Here is a tiny trained network, its code and every weight. The questions are about switching its units off for an input and a class, where a switched-off unit gives its printed mean instead of its output.

import numpy as np


def w(rows, s, z=0):
    codes = np.array(rows[::2]) - 128.0
    scale = np.full(codes.shape[1], s)
    scale[-1] = z or s
    return codes * scale


def f(y):
    return np.maximum(y, 0)


def log_softmax(a):
    a = a - a.max(-1, keepdims=True)
    return a - np.log(np.exp(a).sum(-1, keepdims=True))


def net(x, mask):
    res = np.array(x, float).reshape(1, 2) / 4 @ E
    y = f(res @ A[0][:, :-1].T + A[0][:, -1])
    res = res + np.where(mask, y, B[0][:, -1]) @ B[0][:, :-1]
    return log_softmax(res[-1] @ U[:, :-1].T + U[:, -1])


A, B = {}, {}
E = w([
[213,106,213,163,185,121,93],'x0',
[101,101,162,91,125,8,151],'x1',
],0.011)
A[0] = w([
[209,129,161,147,140,207,120,170],'n0',
[70,136,65,114,110,167,128,51],'n1',
[115,138,159,125,133,104,126,123],'n2',
[127,125,103,141,128,209,130,163],'n3',
[199,129,195,144,141,111,120,228],'n4',
[123,117,107,113,118,105,143,8],'n5',
[105,115,148,120,123,7,140,133],'n6',
[60,139,81,130,94,126,145,249],'n7',
],0.022,0.0018)
B[0] = w([
[22,185,212,193,150,166,76,230],'n0',
[91,69,106,165,187,134,197,216],'n1',
[149,127,74,139,99,100,40,162],'n2',
[229,139,154,188,77,158,86,212],'n3',
[162,54,96,98,195,184,145,235],'n4',
[138,174,163,121,180,183,152,152],'n5',
[146,209,203,47,123,5,117,254],'n6',
[92,63,58,75,146,200,87,220],'n7',
],0.027,0.018)
U = w([
[54,94,97,96,161,145,206,108],'0',
[145,254,182,175,55,156,83,2],'1',
[153,238,162,94,44,48,116,149],'2',
[215,121,124,89,127,95,140,120],'3',
[98,146,140,154,106,107,171,57],'4',
[139,44,41,142,109,171,187,225],'5',
[93,83,144,190,171,176,129,195],'6',
[100,132,148,74,191,125,96,167],'7',
],0.0079,0.0028)

Each question gives the input, the list of numbers given to net, and the class t.
The units are the neurons (one row each of A and B). Each row of codes is followed by its name. A weight is (code - 128) times the scale printed after its matrix; where a second scale follows, it is the last column's (A, B and U).
mask holds one flag per neuron, in row order. A switched-off neuron (its flag False) gives its mean, the last column of its row in B, instead of its output. The means were averaged over made-up inputs and are rounded, as every weight is.
A unit's drop is (log p(t) with every unit on - log p(t) with that unit switched off) / (log p(t) with every unit on - log p(t) with every unit switched off).
The circuit of an input: a set's keep is (log p(t) with only the set's units on - log p(t) with every unit switched off) / (log p(t) with every unit on - log p(t) with every unit switched off). Starting from all 8 units, units are removed one at a time, each time the one whose removal leaves the highest keep (on an exact tie, the one counted first), for as long as the keep stays at least 0.8.
circuit, biggest first: the units of the circuit, biggest drop first
most important unit: the unit with the biggest drop
top k neurons: the k neurons with the biggest drops, biggest first
drop when u is switched off: that unit's drop, to one decimal
input [-8,1], class 0: most important unit -> n3
input [-6,-1], class 5: top 2 neurons -> n0; n6
input [0,-2], class 1: top 3 neurons -> n4; n1; n7
input [-2,-2], class 5: circuit, biggest first -> n0; n6
input [3,3], class 3: top 3 neurons -> n0; n4; n7
input [-2,-8], class 6: top 3 neurons -> n6; n1; n2
input [5,-5], class 6: top 3 neurons -> n6; n4; n2
input [-5,-1], class 5: top 2 neurons -> n0; n6
input [-3,-6], class 6: top 2 neurons -> n1; n6
input [6,-7], class 1: top 4 neurons -> n0; n1; n3; n7
input [-4,2], class 0: top 2 neurons -> n3; n0
input [-5,7], class 2: top 2 neurons -> n6; n4
input [6,7], class 2: top 3 neurons -> n6; n7; n1
input [5,6], class 2: top 3 neurons -> n6; n7; n1
input [-7,4], class 0: circuit, biggest first -> n1
input [-3,8], class 2: drop when n6 is switched off -> 0.3
input [-1,-7], class 1: drop when n3 is switched off -> 1.2
input [6,-2], class 6: drop when n6 is switched off -> 0.6
